Below is a small trained network, with its code and all its weights. Each question gives an input and a class and asks what happens when units are switched off, that is, made to give their printed mean instead of their output.

import numpy as np


def w(rows, s, z=0):
    codes = np.array(rows[::2]) - 128.0
    scale = np.full(codes.shape[1], s)
    scale[-1] = z or s
    return codes * scale


def norm(h):
    return h / np.sqrt((h * h).mean(-1, keepdims=True) + 1e-5)


def f(y):
    return y / 2 * (1 + np.tanh(0.7978845608 * (y + 0.044715 * y**3)))


def log_softmax(a):
    a = a - a.max(-1, keepdims=True)
    return a - np.log(np.exp(a).sum(-1, keepdims=True))


def net(x, mask):
    res = np.array(x, float).reshape(1, 4) / 4 @ E
    u = 0
    for l in range(2):
        y = f(norm(res) @ A[l][:, :-1].T + A[l][:, -1])
        res = res + np.where(mask[u : u + 3], y, B[l][:, -1]) @ B[l][:, :-1]
        u += 3
    return log_softmax(norm(res)[-1] @ U[:, :-1].T + U[:, -1])


A, B = {}, {}
E = w([
[137,141,66,55,145,90,233,173,254,174],'x0',
[132,108,162,172,15,218,110,165,184,218],'x1',
[124,132,129,112,126,137,126,136,121,124],'x2',
[237,115,99,74,173,185,130,40,155,141],'x3',
],0.0057)
A[0] = w([
[102,179,118,182,39,167,208,146,217,197,31],'0.n1',
[229,47,168,90,140,167,51,32,114,120,4],'0.n2',
[252,58,253,121,15,175,136,65,202,135,131],'0.n3',
],0.0042,0.0034)
B[0] = w([
[45,28,120,56,169,150,84,183,132,106,205],'0.n1',
[154,134,148,1,122,79,36,156,101,120,182],'0.n2',
[168,147,159,183,41,124,143,115,134,114,254],'0.n3',
],0.0084,0.0039)
A[1] = w([
[82,167,63,113,157,20,163,206,155,170,2],'1.n1',
[250,102,86,90,158,227,207,54,250,145,125],'1.n2',
[86,132,254,221,179,170,145,176,63,71,28],'1.n3',
],0.0056,0.003)
B[1] = w([
[244,217,167,70,135,149,180,142,162,186,193],'1.n1',
[2,148,91,242,127,126,99,121,50,122,254],'1.n2',
[23,155,30,228,156,114,194,112,163,144,213],'1.n3',
],0.0078,0.0038)
U = w([
[69,204,38,203,220,31,227,70,29,74,197],'0',
[44,68,98,231,65,181,141,132,129,192,254],'1',
[194,44,146,52,247,103,41,14,37,62,55],'2',
[194,81,170,157,38,189,72,63,84,129,47],'3',
[217,232,168,50,214,49,253,184,206,199,5],'4',
[62,43,159,52,88,154,223,229,214,204,14],'5',
],0.0064,0.0033)

Each question gives the input, the list of numbers given to net, and the class t.
The units are the neurons (one row each of A and B). Each row of codes is followed by its name. A weight is (code - 128) times the scale printed after its matrix; where a second scale follows, it is the last column's (A, B and U).
mask holds one flag per neuron, layer by layer. A switched-off neuron (its flag False) gives its mean, the last column of its row in B, instead of its output. The means were averaged over made-up inputs and are rounded, as every weight is.
A unit's drop is (log p(t) with every unit on - log p(t) with that unit switched off) / (log p(t) with every unit on - log p(t) with every unit switched off).
The circuit of an input: a set's keep is (log p(t) with only the set's units on - log p(t) with every unit switched off) / (log p(t) with every unit on - log p(t) with every unit switched off). Starting from all 6 units, units are removed one at a time, each time the one whose removal leaves the highest keep (on an exact tie, the one counted first), for as long as the keep stays at least 0.8.
units of the circuit, in order: the units of the circuit, biggest drop first
k most important neurons: the k neurons with the biggest drops, biggest first
top k neurons in layer l: the k neurons of layer l with the biggest drops, biggest first
drop when u is switched off: that unit's drop, to one decimal
input [0,-8,2,3], class 2: top neuron in layer 0	(0.n3)
input [1,-2,-1,-7], class 4: units of the circuit, in order	(1.n1; 1.n2)
input [6,-2,1,1], class 0: 3 most important neurons	(1.n2; 0.n2; 0.n1)
input [-2,5,1,2], class 3: units of the circuit, in order	(1.n3; 0.n2)
input [3,-8,-8,-5], class 4: 2 most important neurons	(1.n1; 1.n2)
input [3,2,-4,7], class 1: 2 most important neurons	(1.n2; 0.n3)
input [-5,-2,-2,1], class 2: 3 most important neurons	(0.n2; 1.n2; 0.n3)
input [1,-7,7,-1], class 4: 2 most important neurons	(1.n2; 1.n1)
input [-4,-1,-1,2], class 2: top 2 neurons in layer 0	(0.n2; 0.n3)
input [-1,-4,-6,2], class 2: 2 most important neurons	(1.n3; 1.n2)
input [6,-7,4,-6], class 4: drop when 0.n2 is switched off	0.0
input [4,-3,8,-6], class 4: drop when 1.n1 is switched off	0.2
input [5,-6,1,-2], class 4: drop when 1.n1 is switched off	0.3
input [-2,0,-6,2], class 2: units of the circuit, in order	(0.n2)
